In the rows, zero is written as 128.
[121 121 109 130 137 131 147 171 142 111 188  94 178 133 148 115  85 125
 127 114 136 105 175 128 108 106 103 141 106 113 132 107 135 129 125 124
 147 104  99  98 103 147]
<70>
[118 121  83 144  95 139 122 151 176 144 181 110 177 148 129  85  68 140
 137 107 153 119 190 121  76  42 109 156  86 126 136 127 111 110 152 120
 131 104  87 145 141 171]
<110>
[136 156 142 131 187 116 150 110 112 106  84 140  65 118 117 193 160 120
 133 153  90  98  98 140 189 191 192  79 172 110 154 142 157 123  99 135
 113 123 149 105  84 129]
<39>
[159 151 160 120 165  99  92  83  91 130 107 174  84 104 102 100 153 124
 118 127 104 145 128 102 161 171 164  91 182 150 123 148 117  86 108 128
 111 181 131 157 117  92]
<125>
[102 137 133 145 147 117 141  81 127 154  60 166  79 138 119 161 123 108
 148 148 101  98  99 136 167  92 183 107 136 117 141 168 112 123 155 135
 103  89 121 174 142 125]
<125>
[124 152 146 136 184 131  98  98 115 148 134 164 100 128 100 112 143 109
 104 137 123 129 119 113 152 118 140 133 144 153 137 145  73  91 142 140
 115 160 130 187 139 117]
<125>
[107 132 113 137 146  66 147  98 154 135 111 183 144 132 134 105  79 119
 167 123 139 104 138 139 163  38 148 123  96 137 120 164  82 136 196 140
 108  55 137 168 162 103]
<139>
[147 139 141 124 166 125 113 127 119 134 152 147 135 116 112 105 123  99
 111 137 138 128 125 128 149 143 131 133 135 147 114 139  94 117 145 117
 109 157 143 143 123 109]
<39>
[113 119  89 139 104 144 117 149 153 140 148 102 152 157 127 121 100 136
 145 134 125 127 166 115  91  78 103 146  95 116 140 132 121 119 133 130
 130 123  87 137 137 164]
<110>
[122 148 117 137 192 125 123 127 127 120 172 144 128 125 129 130 123 131
 117 127 133 119 138 133 149 140 119 139 123 142 139 126  95 122 148 134
 135 107 143 128 122 131]
<110>
[143 135 130 129 148 124  96 126 126 136 159 140 155 113 112  88 117 108
 115 136 137 132 141 120 135 136 115 140 125 139 113 128  85 110 143 129
 111 170 124 143 137 116]
<39>
[140 126 121 125  84 161 124 194 160 122 151  37 139 118 132 155 111 106
 135 139 129 119 137 147  57 143 104 136 115  93 136  79 168 146  91 118
 120 165 111  71  99 157]
<39>
[122 145 145 126 165  78 112  79 116 121 103 179 116 112 121 108 128 142
 132 129 114 123 142 114 191 130 149 115 143 147 122 163  90 117 155 130
 112 122 146 168 145  75]
<139>
[117 143 115 133  93 143 126 131 142 146  74 110  69 140 111 166 123 111
 155 180 105 106 121 149 123 110 171 112 128 110 160 146 138 118 105 123
 102 132 128 135 125 162]
<110>
[141 141 159 127 136 125  88  83  86 167 131 169  72 123 100  84 157 106
  83 158 119 160 122 117 129 167 114 122 149 155 114 136 103 115 126 106
 136 171 144 162 139 112]
<120>
[ 97 125  99 138 110 132 151 140 155 143  38 114 101 143 136 179 114  96
 199 178  99 108 116 166 123 119 173 108  99  91 152 154 157 140 122 136
  89 105 114 113 117 159]
<110>
[160 126  99 124 127 202  83 206 149 127 211  33 121 133 103 116 141 114
  87 125 163 164 166 122  14 178  49 170 132 144 133  39 134  94  63 117
 152 222 113  68 109 169]
<144>
[112 121 111 151 142 125 150 104 123 149 157 158 153 138 139 101  98 139
 122 135 123 125 151 119 125  78 105 131 102 119 132 152 109 126 166 109
 142  61 117 144 136 135]
<120>
[107 128  98 141 160 100 129 141 153 136 146 146 170 142 137 103  90 109
 158 145 135 105 150 140 138  63 130 145  88 129 117 159  74 123 177 139
  95  95 120 157 150 103]
<110>
[123 155 142 136 186  93 119 101 131 117 148 176 118 120 128 116 131 150
 130 116 131 141 152 134 152 143 133 123 139 155 116 149  94 120 143 134
 112 118 140 149 134  86]
<110>
[123 135 123 135 173 116 146 150 151 101 161 115 148 118 158 136 104 138
 157 125 138 107 139 146 129 120 120 134 115 121 125 126 122 133 135 137
 120  83 136 104 108  92]
<110>
[158 106  79 133  61 182  75 184 160 142 220  29 143 136 118  80  92 113
  74 114 148 144 186  97  32 115  55 165 105 141 122  72 127 112 108 110
 160 179  80 110 132 166]
<65>
[126 141 127 152 121 146 132 141 155 126 103  91  79 131 115 171 141 134
 132 160 106 119 118 149 122 147 143  97 129 106 153 117 158 123  92 140
 126 137 124 111 105 158]
<120>
[121 139 135 128 180 122 161 145 135 104 146 119 138 133 154 142 135 121
 137 123 114 125 126 138 163 151 137 115 123 117 137 114 128 130 128 130
 126  98 124 103  99  98]
<125>
[139 142 140 133 198 113 135 114 119  88 147 154 122 113 141 121 132 155
 129 100 124 130 153 120 174 187 118 112 155 141 127 121 138 108 127 122
 147 133 124 104  77 115]
<120>
[ 89 151 126 145 157  94 174  98 137 117  98 153 137 137 145 166 107 134
 156 135  96  80 130 141 196  78 174 113 115 113 145 157  90 131 177 144
 105  57 125 156 115 104]
<144>
[143 138 138 117 124 127  78 123 112 150 211 123 117 131 115  62 135 119
  65 121 144 171 141 102  91 136  69 160 119 156 101 119  87 125 128 113
 146 164 134 155 161  99]
<65>
[112 158 132 138 158 101 158 113 136 119  65 139  76 130 118 188 136 131
 161 150  99  99 100 150 171 121 184  94 139 115 146 145 125 125 126 149
 110  94 148 134 109 112]
<144>
[130 168 136 134 178 111 114 110 123 126 132 155  91 128 108 128 138 123
 110 130 116 114 122 134 172 129 165 112 149 141 126 142  94 106 139 147
 115 142 143 163 123 111]
<76>
[141 154 163 118 208 105 124  88 100 115  90 171  89  96 106 143 169 103
 101 142 120 108 125 138 181 198 174  82 178 145 131 134 138 114 116 132
 105 167 152 122  73  89]
<139>
[134 150 128 128 123 135 122 120 129 128 117 119  77 113 105 159 154 123
 112 144 111 109 119 129 123 143 159 105 152 119 125 127 143 126 103 136
 122 152 127 126 102 117]
<74>
[118 137 104 134 113 132 112 131 144 149 143 130 124 129 121 105 106 104
 126 136 127 135 156 130  98 108 120 136 113 125 116 131 106 126 145 122
 126 147 101 134 138 137]
<74>
[117 133 112 131  99 178 135 173 153 136 133  79 127 131 124 146 130 104
 131 157 127 138 133 145  82 129 115 138 103 114 131 120 132 137 106 126
 114 159 116 107 112 142]
<74>
[126 148 151 128 138 104 112  83 108 153  20 164  58 130  94 146 165  92
 144 191  88 133 103 149 168 163 198  78 161 131 125 164 122 102 108 137
  74 182 142 159 132  89]
<144>
[165 132 116 129 116 164  78 174 135 118 194  69 108 119 109 104 142 144
  85 116 147 166 173 110  51 176  58 132 147 145 126  81 157  96  68 124
 154 219 100  86 101 174]
<120>
[130 167 155 121 194 126 120 142 128  79 162 103 100 107 145 154 165 153
 118 127 118 129 140 137 168 210 132 125 148 141 130 113 134 121  87 145
 130 151 153 106  81  70]
<110>
[109 134 143 129 157 108 136  99 108 146 141 165 124 130 136 105 118 109
 120 148 116 123 139 134 140 117 115 122 119 135 117 150 108 136 167 110
 120  93 129 146 121  99]
<120>
[122 156 127 124 169 133 154 154 133 108 166 132 135 126 133 130 136 111
 121 133 135 137 147 148 125 139 119 117 125 144 110 132 114 133 126 134
 111 136 124 102  96  95]
<74>
[123 148 167 120 153  92 120  59  84 159  23 186  23 121 114 151 169 100
 127 160  93 138  96 147 159 185 179  82 175 139 120 153 136 128 118 130
 107 151 154 142 122  88]
<144>
[117 152 143 127 106 123 129  98 130 144  72 138  63 128 125 149 160 129
 132 165 104 132 103 154 131 135 169  91 148 112 132 153 153 130 115 132
 107 121 149 148 126 123]
<76>
[147 145 113 132 179 143  99 160 134 111 252 103 186 127 123  72 113 132
  96 106 152 156 179 103 100 142  56 164 107 155 112  93  65  98 136 127
 145 157 118 121 116 104]
<144>
[144 146 131 128 133 135 100  91 110 139  78 129  54 105  96 157 153  99
 121 164 103 117 114 126 142 179 164  99 156 124 150 123 141 114  92 131
 117 168 140 129 111 137]
<139>
[127 143 151 121 163  83 147  86 107 120  52 184  65 126 116 155 150 114
 147 131  90 106 127 130 171 145 202  62 185 130 136 158 145 107 119 131
  94 121 122 142 101  99]
<125>
[123 126 106 138 153 110 133 132 137 137 142 130 142 135 127 122  93  96
 129 135 119 102 144 125 116  84 126 131 112 118 126 131 100 124 158 132
 125 113 113 131 124 118]
<65>
[143 159 158 128 137 161 108 118 112 139  84 108  61 119  98 162 173  83
 107 160  99 131 102 136 131 194 181  98 172 129 151 120 151  94  77 127
 100 211 120 134  98 142]
<125>
[129 156 168 117 157 121 131  90  96 121   4 167  28 111  92 194 175 112
 157 180 101 102  80 155 187 209 218  67 197 120 143 165 172 118  76 123
  85 164 150 121  80 126]
<110>
[119 138 129 134 143 122 109 122 139 143 126 131 128 125 115 117 133  98
 122 155 130 132 136 138 118 118 120 131 111 134 131 126 100 129 140 141
 116 154 140 141 135 119]
<139>
[151 135 127 122 152 152  94 174 140 119 180  84 119 127 120 122 145 114
 109 138 142 145 147 132  86 173  97 144 133 138 126  96 131 116  92 124
 134 190 137 102 102 126]
<110>
[ 89 125 133 146 137 100 157 106 144 159 126 169 128 158 145 112 102 120
 147 155 118 124 123 144 134  55 116 127  85 121 127 171  90 146 187 126
 125  47 132 164 153 121]
<120>
[161 158 132 120 171 149  94 117  99 121 165 117  72  98 100 139 176 113
  70 134 116 135 129 113 111 217 134 103 183 141 123 111 154 108  87 121
 131 193 123 107  82 124]
<74>
[120 150 143 135 182 109 148 106 130  98 116 161 117 116 138 153 143 148
 144 118 122 117 142 141 154 164 158 101 156 127 134 143 144 122 119 136
 116 110 132 119  90 113]
<110>
[139 114  95 124  76 155  86 166 154 152 183  72 135 150 102  92 114 107
 109 137 139 134 173 110  31 109  78 144  94 129 113 114 132 103 104 132
 129 176  81 137 130 155]
<70>
[139 155 116 133 204 134 148 173 143  77 238 100 168 125 162 117 117 152
 100  90 133 133 192 125 138 158  90 128 129 127 125  94 110 121 121 128
 156 103 116  92  70  98]
<76>
[128 115 104 137  70 177 133 160 150 150 183  73 150 157 132 115 111 118
 115 140 131 140 145 117  55 104  83 146  90  97 141 110 138 144 115 114
 154 118 101  98 118 193]
<39>
[132 150 134 123 187  88 132  67 101 115  97 218 116 100 107 117 157 126
 136 135 115 119 126 125 183 156 175  85 169 148 108 166 118 107 161 135
 111 133 146 145 106  85]
<74>
[132 160 140 123 151 122 111 115 115 132  80 145  82 104 116 139 158  88
 127 159 109 132 126 159 144 190 175  98 161 132 121 127 129 113 109 134
  91 184 140 129 106 112]
<76>
[107 150 143 142 141 114 144  99 135 151  97 154  98 142 119 143 127 105
 121 154 102 119 100 136 160  91 167 123 113 136 140 171  80 119 155 143
  94 116 137 180 151 112]
<65>
[151 162 143 124 200  91 129 107 116  84 176 167 128 107 131 101 127 156
 106  86 131 146 151 105 188 171 129 116 154 166 113 145  99  99 137 129
 135 130 137 139 109  79]
<65>
[152 153 158 116 159 128  95 128 108 126 135 128  84 111 103 119 158  96
 103 157 124 137 130 131 123 182 130 106 166 143 119 129 127 113  95 126
 112 197 145 131  99  98]
<39>
[110 134 113 137 142  91 140 116 155 128 100 145 141 130 132 137  97 120
 172 135 120 113 139 141 147  76 140 123  97 119 134 137 107 139 161 143
 111 101 129 134 137 117]
<139>
[133 166 155 125 247  76 126  89  94  83 173 198 136 107 136 104 143 143
 126  86 118 134 146 105 206 171 136 118 163 163 110 144  80 103 156 142
 129 122 145 147 108  51]
<125>
[120 133 141 129 143 108 170 112 121 122  78 143 102 132 135 156 147 120
 133 145 105 123  96 149 150 158 169  82 143 108 136 143 170 143 121 126
 118  93 140  99 109 120]
<65>
[133 158 118 131 183 140 121 145 134  99 236 133 165 123 130  97 120 143
  98 101 144 135 151 106 150 136  83 158 114 147 120 122  63 113 156 130
 150 133 126 134 117 114]
<74>
[146 153 168 119 195  96  80  75  81 139 171 193 115 102 114  89 163 124
  92 139 134 158 112 115 161 184 117 137 152 167  95 147  79 125 147 123
 128 158 169 158 136  75]
<110>
[101 124 113 138 104 132 175 126 148 131  92  95 124 139 155 185 115 122
 160 149 105 115 123 149 122 109 140 113  96  80 149 128 174 175 123 119
 127  61 117  95 110 144]
<139>
[141 139 124 126  94 133 119 129 158 119 119 106 102 125 115 126 136 123
 139 139 136 135 146 130 104 123 132 107 127 127 139 119 152 116  97 132
 126 151 127 129 108 140]
<139>
[120 137 137 124 116 116 121  97 106 153 124 144 108 120 124 116 137 128
 115 149 121 142 131 127 113 123 120 131 129 132 116 130 107 129 139 116
 137 108 149 145 148  93]
<144>
[ 97 126 137 134 114 109 176  93 122 152  12 161  66 150 132 174 137 111
 172 166  86 111  87 158 160 100 202  75 139  99 150 173 164 144 131 124
  92  68 136 140 139 126]
<125>
[146 142 143 129 190 128 133 135 118 116 169 135 144 109 125 133 127 114
 106 123 132 124 138 129 139 169 123 124 142 134 119 119 113 125 132 122
 127 139 134 109  97 109]
<39>
[129 169 162 126 228  94 132  78  96  96 103 182  99 103 114 157 165 117
 118 136 109 100 114 130 223 172 172 100 165 148 140 135 107 114 137 151
 121 147 168 141  88  80]
<139>
[108 117  99 141 130 134 130 150 159 153 170 124 173 168 131  89  87  92
 145 133 139 124 152 121 102  37 105 158  77 123 120 137  72 118 167 131
 119 108  90 155 151 135]
<125>
[147 156 144 127 144 148  86  99 116 142  62 118  47 105  90 162 175  84
 121 187 101 137 100 143 159 208 170 104 153 136 148 121 138 116  84 132
 105 221 160 128 103 130]
<139>
[116 112 104 125  85 150 118 141 140 172 136 104  95 162 122 134 111  99
 142 170 126 137 139 138  63  89 114 149 100 110 129 134 135 153 113  96
 124 103 125 128 150 153]
<110>
[129 130 118 138 107 159  94 162 145 148 188  83 142 148 107 106 109 122
 112 122 133 140 131 101  91  89  94 168  98 119 134 105  84 118 117 130
 141 156 105 149 158 156]
<125>
[123 141 145 127 168  85 128  82 107 145 151 193 109 137 128 103 138 136
 115 131 111 143 120 111 165 114 123 126 122 141 116 174  72 135 160 132
 119  89 155 171 158  88]
<39>
[112 158 150 126 182  87 150  67  99 123 118 211 108 121 137 109 138 136
 118 130 125 113 119 140 200 113 160  99 153 149 108 174  96 131 186 128
 123  64 166 170 123  73]
<76>
[170 158 175 107 162 119 102  98 108 103 106 144  61  88 105 138 184 126
 106 127 129 152 120 131 139 240 145  85 190 154 128 111 155 103  67 132
 108 208 153 101  87 104]
<139>
[114 141 134 134 159  69 127  80 122 142  97 204 134 127 121 102 100 117
 154 133 107 114 128 123 190 101 168 109 117 130 117 195  77 117 186 140
  92  97 130 185 160 103]
<39>
[123 148 126 133 174 112 124 101 128 131  94 152  73 134 107 157 148 116
 127 150 110 110 117 126 171 122 155 110 134 130 151 140 110 117 123 148
 122 130 144 154 120 124]
<139>
[100 145  96 139 125 137 164 131 145 117  93 120 111 140 138 173 109 133
 170 143 105 102 134 147 151  97 165 115 114 103 143 140 137 131 137 138
 126  73 124 121 117 148]
<76>
[105 127 116 135 171 112 162 135 143 114  98 130 127 135 154 171 125 121
 168 142 112  96 119 155 159 121 157 122 115 112 140 134 139 145 140 140
 106  81 138 113 108 108]
<110>
